Below is a small trained network, with its code and all its weights. Each question gives an input and a target symbol and asks what happens when units are switched off, that is, made to give their printed mean instead of their output.

import numpy as np


def w(rows, s, z=0):
    codes = np.array(rows[::2]) - 128.0
    scale = np.full(codes.shape[1], s)
    scale[-1] = z or s
    return codes * scale


def f(y):
    return np.maximum(y, 0)


def softmax(a):
    e = np.exp(a - a.max(-1, keepdims=True))
    return e / e.sum(-1, keepdims=True)


def log_softmax(a):
    a = a - a.max(-1, keepdims=True)
    return a - np.log(np.exp(a).sum(-1, keepdims=True))


def net(x, mask):
    ids = ['αεηθμφ'.index(c) for c in x.split()]
    T = len(ids)
    res = E[ids] + P[:T]
    q, k, v = (res @ M[0].T for M in (Q, K, V))
    z = softmax(np.where(np.tri(T) > 0, q @ k.T / 2**0.5, -1e9)) @ v
    res = res + np.where(mask[0], z, O[0][:, -1]) @ O[0][:, :-1]
    y = f(res @ A[0][:, :-1].T + A[0][:, -1])
    res = res + np.where(mask[1:13], y, B[0][:, -1]) @ B[0][:, :-1]
    return log_softmax(res[-1] @ U[:, :-1].T + U[:, -1])


Q, K, V, O, A, B = {}, {}, {}, {}, {}, {}
E = w([
[42,195,136,141,115,151,139],'α',
[174,84,112,177,96,10,154],'ε',
[122,151,120,221,168,152,22],'η',
[132,109,216,35,62,196,187],'θ',
[182,70,57,44,159,100,27],'μ',
[147,240,70,139,117,117,68],'φ',
],0.012)
P = w([
[128,220,231,64,218,26,64],'0',
[254,92,142,151,42,86,119],'1',
[48,146,104,93,207,109,123],'2',
[227,111,106,182,22,126,151],'3',
[55,113,88,113,194,127,122],'4',
[217,123,67,223,22,155,167],'5',
[75,102,66,115,188,156,133],'6',
[198,122,16,248,15,197,175],'7',
[91,110,103,124,176,156,142],'8',
],0.0089)
Q[0] = w([
[227,149,130,183,10,158,137],'h0',
[131,124,176,151,133,100,152],'h0',
],0.011)
K[0] = w([
[132,170,245,70,145,43,85],'h0',
[113,103,121,106,111,104,138],'h0',
],0.011)
V[0] = w([
[123,188,218,130,2,120,240],'h0',
[42,157,171,210,204,239,76],'h0',
],0.007)
O[0] = w([
[114,162,143,21,10,41,113,2],'h0',
[44,50,137,184,138,122,35,72],'h0',
],0.011,0.0062)
A[0] = w([
[74,149,129,50,96,57,128,90],'n0',
[112,192,127,133,194,81,151,47],'n1',
[78,135,136,103,180,123,105,158],'n2',
[77,100,145,113,186,155,99,207],'n3',
[94,107,210,91,169,168,112,164],'n4',
[108,94,134,151,9,84,85,23],'n5',
[91,154,127,169,140,93,125,254],'n6',
[99,96,182,134,78,157,172,199],'n7',
[157,93,135,105,174,112,139,100],'n8',
[188,142,77,125,123,127,153,136],'n9',
[198,104,127,170,117,129,140,147],'n10',
[153,81,159,137,133,155,172,91],'n11',
],0.011,0.0038)
B[0] = w([
[114,124,143,123,155,106,203,183],'n0',
[152,123,1,150,109,58,61,181],'n1',
[105,169,147,102,141,133,146,194],'n2',
[55,119,183,86,94,176,181,238],'n3',
[183,127,195,119,51,154,134,174],'n4',
[46,186,71,45,162,150,77,172],'n5',
[144,68,69,116,118,56,105,198],'n6',
[226,59,58,164,130,115,63,153],'n7',
[156,142,122,171,195,119,161,191],'n8',
[150,154,134,116,78,156,146,252],'n9',
[126,129,140,116,149,130,200,254],'n10',
[18,163,103,93,173,162,41,186],'n11',
],0.0088,0.0082)
U = w([
[43,170,125,88,95,125,170,102],'α',
[193,40,93,167,102,72,148,254],'ε',
[76,35,150,179,174,128,93,58],'η',
[165,171,230,100,49,180,191,136],'θ',
[107,184,152,136,205,181,196,97],'μ',
[126,130,56,122,142,117,2,106],'φ',
],0.0078,0.0035)

Each question gives the input, a string of symbols that net reads in full, and the target symbol t.
The units are the heads (2 rows each of Q, K, V and O) and the neurons (one row each of A and B). Each row of codes is followed by its name. A weight is (code - 128) times the scale printed after its matrix; where a second scale follows, it is the last column's (O, A, B and U).
mask holds one flag per unit, heads first, then neurons. A switched-off unit (its flag False) gives its mean, the last column of its rows in O or B, instead of its output. The means were averaged over made-up inputs and are rounded, as every weight is.
A unit's drop is (log p(t) with every unit on - log p(t) with that unit switched off) / (log p(t) with every unit on - log p(t) with every unit switched off).
The circuit of an input: a set's keep is (log p(t) with only the set's units on - log p(t) with every unit switched off) / (log p(t) with every unit on - log p(t) with every unit switched off). Starting from the 12 units with the biggest drops (on a tie, the unit counted first), units are removed one at a time, each time the one whose removal leaves the highest keep (on an exact tie, the one counted first), for as long as the keep stays at least 0.8.
circuit, biggest first: the units of the circuit, biggest drop first
top k neurons: the k neurons with the biggest drops, biggest first
drop when u is switched off: that unit's drop, to one decimal
input θ α μ μ μ η φ θ, target α: top 2 neurons : n5; n0
input θ μ μ μ ε φ, target α: circuit, biggest first : h0; n5
input μ ε θ θ μ η μ, target η: top 2 neurons : n9; n10
input α μ α μ ε μ μ α μ, target α: circuit, biggest first : h0; n0
input μ η μ θ, target μ: circuit, biggest first : h0
input α μ η α, target φ: circuit, biggest first : h0; n5; n7
input θ α μ η θ η, target α: circuit, biggest first : h0; n5
input μ φ μ μ η, target η: top 2 neurons : n6; n9
input ε μ θ η α μ φ, target φ: circuit, biggest first : n10; n1
input μ φ μ α μ η μ, target η: circuit, biggest first : h0; n3
input μ μ φ, target φ: top 2 neurons : n1; n10
input θ μ α μ α φ θ η, target α: drop when n5 is switched off : 0.4
input μ α μ μ μ ε μ μ, target μ: drop when h0 is switched off : 0.8
input η α μ η, target η: drop when h0 is switched off : 1.0
input α η ε, target ε: top neuron : n11
